Here is a tiny trained network, its code and every weight. The questions are about switching its units off for an input and a class, where a switched-off unit gives its printed mean instead of its output.

import numpy as np


def w(rows, s, z=0):
    codes = np.array(rows[::2]) - 128.0
    scale = np.full(codes.shape[1], s)
    scale[-1] = z or s
    return codes * scale


def f(y):
    return y / 2 * (1 + np.tanh(0.7978845608 * (y + 0.044715 * y**3)))


def log_softmax(a):
    a = a - a.max(-1, keepdims=True)
    return a - np.log(np.exp(a).sum(-1, keepdims=True))


def net(x, mask):
    res = np.array(x, float).reshape(1, 5) / 4 @ E
    y = f(res @ A[0][:, :-1].T + A[0][:, -1])
    res = res + np.where(mask, y, B[0][:, -1]) @ B[0][:, :-1]
    return log_softmax(res[-1] @ U[:, :-1].T + U[:, -1])


A, B = {}, {}
E = w([
[17,254,113],'x0',
[212,208,11],'x1',
[52,87,56],'x2',
[193,187,200],'x3',
[181,83,28],'x4',
],0.007)
A[0] = w([
[237,125,107,202],'n1',
[2,151,216,196],'n2',
[197,148,20,254],'n3',
[221,195,129,159],'n4',
[88,13,186,225],'n5',
[202,12,145,140],'n6',
[80,16,86,189],'n7',
[4,159,73,184],'n8',
[74,133,227,183],'n9',
[139,183,215,245],'n10',
[105,45,164,170],'n11',
[196,92,176,215],'n12',
],0.0092,0.0055)
B[0] = w([
[232,200,114,220],'n1',
[31,138,198,241],'n2',
[154,222,72,254],'n3',
[140,189,150,200],'n4',
[134,51,157,233],'n5',
[200,98,103,217],'n6',
[138,3,41,208],'n7',
[1,131,69,215],'n8',
[99,99,240,213],'n9',
[125,170,226,229],'n10',
[156,12,173,185],'n11',
[231,144,150,212],'n12',
],0.0078,0.0089)
U = w([
[194,239,147,126],'0',
[145,212,32,254],'1',
[3,60,88,72],'2',
[14,194,231,137],'3',
[201,43,98,87],'4',
[74,112,144,52],'5',
[141,91,225,127],'6',
[9,203,10,188],'7',
],0.0072,0.0051)

Each question gives the input, the list of numbers given to net, and the class t.
The units are the neurons (one row each of A and B). Each row of codes is followed by its name. A weight is (code - 128) times the scale printed after its matrix; where a second scale follows, it is the last column's (A, B and U).
mask holds one flag per neuron, in row order. A switched-off neuron (its flag False) gives its mean, the last column of its row in B, instead of its output. The means were averaged over made-up inputs and are rounded, as every weight is.
A unit's drop is (log p(t) with every unit on - log p(t) with that unit switched off) / (log p(t) with every unit on - log p(t) with every unit switched off).
The circuit of an input: a set's keep is (log p(t) with only the set's units on - log p(t) with every unit switched off) / (log p(t) with every unit on - log p(t) with every unit switched off). Starting from all 12 units, units are removed one at a time, each time the one whose removal leaves the highest keep (on an exact tie, the one counted first), for as long as the keep stays at least 0.8.
units of the circuit, in order: the units of the circuit, biggest drop first
most important unit: the unit with the biggest drop
k most important neurons: the k neurons with the biggest drops, biggest first
drop of u: that unit's drop, to one decimal
input [-7,-8,6,-3,0], class 4: units of the circuit, in order => [n7; n6]
input [-3,-4,-6,-3,1], class 4: 2 most important neurons => [n2; n6]
input [-5,4,4,0,-4], class 1: most important unit => n9
input [-6,-5,-2,5,4], class 4: units of the circuit, in order => [n6; n2]
input [5,5,6,7,-3], class 7: units of the circuit, in order => [n8; n12]
input [-6,3,-1,1,-3], class 0: 2 most important neurons => [n7; n1]
input [7,6,0,-1,-5], class 7: 2 most important neurons => [n8; n9]
input [5,5,1,0,-5], class 7: 2 most important neurons => [n8; n9]
input [-8,7,6,4,6], class 0: 2 most important neurons => [n1; n8]
input [-5,-6,0,-3,-1], class 4: 3 most important neurons => [n7; n6; n10]
input [8,-5,6,-2,-1], class 2: 2 most important neurons => [n8; n7]
input [-8,-6,0,5,0], class 4: 2 most important neurons => [n6; n2]
input [-3,-3,0,4,4], class 4: drop of n6 => 0.1
input [-5,-2,2,-8,-3], class 4: drop of n1 => -0.1
input [8,5,1,1,-1], class 7: drop of n8 => 0.2
input [-5,-6,6,-6,-7], class 2: most important unit => n7
